Below are the code and all the weights of a small trained network. Each question names an input and a class and asks about switching units off, where a switched-off unit gives its printed mean instead of its output.

import numpy as np


def w(rows, s, z=0):
    codes = np.array(rows[::2]) - 128.0
    scale = np.full(codes.shape[1], s)
    scale[-1] = z or s
    return codes * scale


def norm(h):
    return h / np.sqrt((h * h).mean(-1, keepdims=True) + 1e-5)


def f(y):
    return np.maximum(y, 0)


def log_softmax(a):
    a = a - a.max(-1, keepdims=True)
    return a - np.log(np.exp(a).sum(-1, keepdims=True))


def net(x, mask):
    res = np.array(x, float).reshape(1, 4) / 4 @ E
    u = 0
    for l in range(4):
        y = f(norm(res) @ A[l][:, :-1].T + A[l][:, -1])
        res = res + np.where(mask[u : u + 9], y, B[l][:, -1]) @ B[l][:, :-1]
        u += 9
    return log_softmax(norm(res)[-1] @ U[:, :-1].T + U[:, -1])


A, B = {}, {}
E = w([
[123,178,119,116,125,195,111],'x0',
[249,69,50,147,206,167,84],'x1',
[157,57,145,32,95,201,238],'x2',
[121,90,134,144,74,148,84],'x3',
],0.016)
A[0] = w([
[123,30,134,121,136,5,149,33],'0.n0',
[139,108,91,136,34,140,94,51],'0.n1',
[107,155,118,124,107,116,148,138],'0.n2',
[125,84,138,122,67,146,70,43],'0.n3',
[132,216,123,128,114,233,122,18],'0.n4',
[144,219,119,101,237,92,220,9],'0.n5',
[119,64,148,136,45,159,41,47],'0.n6',
[134,108,102,125,183,158,114,87],'0.n7',
[113,186,123,97,144,209,89,31],'0.n8',
],0.021,0.014)
B[0] = w([
[181,140,143,244,84,95,209,222],'0.n0',
[83,90,177,154,193,136,127,158],'0.n1',
[201,129,203,130,114,153,87,225],'0.n2',
[69,89,160,175,167,154,127,160],'0.n3',
[148,191,84,253,69,176,203,194],'0.n4',
[27,44,207,194,247,147,131,255],'0.n5',
[77,92,196,188,237,141,158,202],'0.n6',
[187,153,189,129,126,166,104,201],'0.n7',
[145,174,106,236,77,178,183,176],'0.n8',
],0.03,0.0068)
A[1] = w([
[91,198,111,149,159,80,99,75],'1.n0',
[179,76,54,152,177,141,112,59],'1.n1',
[140,149,211,146,110,136,130,204],'1.n2',
[106,87,141,55,106,184,255,82],'1.n3',
[107,68,116,121,41,146,55,35],'1.n4',
[111,168,125,114,124,109,100,52],'1.n5',
[20,199,210,106,58,87,162,39],'1.n6',
[89,205,130,181,138,66,53,58],'1.n7',
[111,90,103,97,97,149,112,4],'1.n8',
],0.029,0.0035)
B[1] = w([
[118,69,77,138,98,138,127,156],'1.n0',
[169,155,189,111,142,139,107,155],'1.n1',
[78,204,83,93,131,108,95,251],'1.n2',
[109,2,45,159,77,141,101,184],'1.n3',
[111,133,126,134,164,102,129,130],'1.n4',
[130,119,103,112,161,108,172,133],'1.n5',
[229,147,209,136,179,169,109,187],'1.n6',
[115,13,68,138,75,147,127,189],'1.n7',
[121,121,109,143,147,115,148,129],'1.n8',
],0.032,0.025)
A[2] = w([
[109,105,24,36,75,86,88,83],'2.n0',
[82,190,104,59,135,72,111,154],'2.n1',
[102,85,147,59,118,168,198,58],'2.n2',
[47,92,182,107,182,155,127,12],'2.n3',
[92,71,190,135,180,150,143,7],'2.n4',
[186,117,166,151,98,3,187,97],'2.n5',
[147,70,165,134,119,63,171,50],'2.n6',
[125,141,223,121,95,124,119,3],'2.n7',
[199,146,134,47,189,133,94,87],'2.n8',
],0.029,0.004)
B[2] = w([
[86,91,77,56,44,97,120,236],'2.n0',
[63,141,144,36,101,162,134,139],'2.n1',
[142,158,126,196,117,57,2,140],'2.n2',
[75,108,139,90,180,86,130,247],'2.n3',
[121,133,118,169,212,91,104,246],'2.n4',
[63,197,63,194,69,232,120,172],'2.n5',
[154,139,138,174,119,198,135,157],'2.n6',
[189,90,125,133,148,183,141,163],'2.n7',
[189,138,220,85,108,145,112,196],'2.n8',
],0.031,0.014)
A[3] = w([
[158,158,160,136,142,20,187,3],'3.n0',
[41,243,69,73,137,48,237,184],'3.n1',
[176,135,115,126,136,76,176,53],'3.n2',
[124,158,137,165,117,9,207,45],'3.n3',
[92,142,105,25,138,41,230,153],'3.n4',
[119,150,123,108,216,51,209,76],'3.n5',
[155,149,105,116,140,70,181,25],'3.n6',
[127,194,103,178,86,57,254,54],'3.n7',
[159,135,84,102,164,100,193,7],'3.n8',
],0.026,0.0022)
B[3] = w([
[61,116,133,151,124,182,155,145],'3.n0',
[54,160,129,5,102,79,144,173],'3.n1',
[92,155,154,129,105,130,145,128],'3.n2',
[117,181,97,60,166,171,111,149],'3.n3',
[82,209,78,91,66,117,145,160],'3.n4',
[12,64,117,100,115,77,196,254],'3.n5',
[105,148,132,152,119,172,93,128],'3.n6',
[123,229,138,71,35,103,154,219],'3.n7',
[103,167,75,116,194,156,131,128],'3.n8',
],0.026,0.0079)
U = w([
[46,76,149,191,249,108,109,142],'0',
[132,29,23,118,39,99,104,149],'1',
[147,224,98,238,54,193,178,149],'2',
[223,147,219,55,142,159,86,154],'3',
[48,188,103,72,102,80,199,213],'4',
[205,146,116,119,130,42,221,30],'5',
[222,146,80,106,161,54,238,2],'6',
],0.016,0.0095)

Each question gives the input, the list of numbers given to net, and the class t.
The units are the neurons (one row each of A and B). Each row of codes is followed by its name. A weight is (code - 128) times the scale printed after its matrix; where a second scale follows, it is the last column's (A, B and U).
mask holds one flag per neuron, layer by layer. A switched-off neuron (its flag False) gives its mean, the last column of its row in B, instead of its output. The means were averaged over made-up inputs and are rounded, as every weight is.
A unit's drop is (log p(t) with every unit on - log p(t) with that unit switched off) / (log p(t) with every unit on - log p(t) with every unit switched off).
The circuit of an input: a set's keep is (log p(t) with only the set's units on - log p(t) with every unit switched off) / (log p(t) with every unit on - log p(t) with every unit switched off). Starting from the 12 units with the biggest drops (on a tie, the unit counted first), units are removed one at a time, each time the one whose removal leaves the highest keep (on an exact tie, the one counted first), for as long as the keep stays at least 0.8.
circuit, biggest first: the units of the circuit, biggest drop first
top k neurons: the k neurons with the biggest drops, biggest first
top k neurons in layer l: the k neurons of layer l with the biggest drops, biggest first
drop when u is switched off: that unit's drop, to one decimal
input [-2,-7,4,7], class 0: circuit, biggest first	0.n6
input [8,1,-1,-6], class 2: top 2 neurons	0.n4; 0.n8
input [-4,-5,3,-2], class 3: top 2 neurons	1.n6; 1.n2
input [7,-8,-5,0], class 3: top 2 neurons	1.n6; 1.n3
input [-6,1,1,6], class 0: top 4 neurons	0.n6; 0.n3; 0.n1; 2.n4
input [3,-8,4,8], class 0: top 3 neurons	0.n6; 0.n3; 0.n1
input [7,-6,-1,7], class 0: top 4 neurons	0.n6; 0.n1; 0.n3; 0.n0
input [-8,-8,-3,1], class 2: circuit, biggest first	0.n0; 2.n5
input [-7,7,-1,-3], class 2: top 2 neurons	0.n0; 2.n5
input [-5,5,2,0], class 2: top 4 neurons	0.n0; 2.n5; 1.n6; 1.n1
input [-1,-1,-5,-4], class 1: top 3 neurons	1.n7; 0.n6; 1.n0
input [-3,-4,-6,5], class 1: top 2 neurons	1.n7; 0.n5
input [-7,-8,8,1], class 1: top 3 neurons	1.n3; 0.n5; 1.n2
input [6,-7,3,-5], class 3: top 2 neurons in layer 0	0.n0; 0.n2
input [-4,-8,5,-5], class 3: circuit, biggest first	1.n6
input [2,5,-6,2], class 1: top 2 neurons	1.n7; 1.n6
input [2,5,-5,-1], class 1: top 2 neurons	1.n6; 1.n7
input [-3,-6,6,6], class 0: top 3 neurons in layer 1	1.n6; 1.n3; 1.n7
input [-2,6,3,-5], class 3: top 2 neurons in layer 0	0.n7; 0.n6
input [3,1,-8,6], class 1: circuit, biggest first	1.n7
input [6,-6,2,6], class 0: top 2 neurons in layer 0	0.n6; 0.n1
input [-8,0,-6,6], class 2: top 2 neurons in layer 0	0.n0; 0.n5
input [-5,1,-5,0], class 1: top 3 neurons in layer 1	1.n6; 1.n7; 1.n2
input [-6,-5,8,-8], class 0: top 2 neurons in layer 0	0.n5; 0.n0
input [-7,-4,2,8], class 0: top 2 neurons in layer 0	0.n6; 0.n3
input [0,-4,-5,-1], class 1: drop when 1.n7 is switched off	4.7
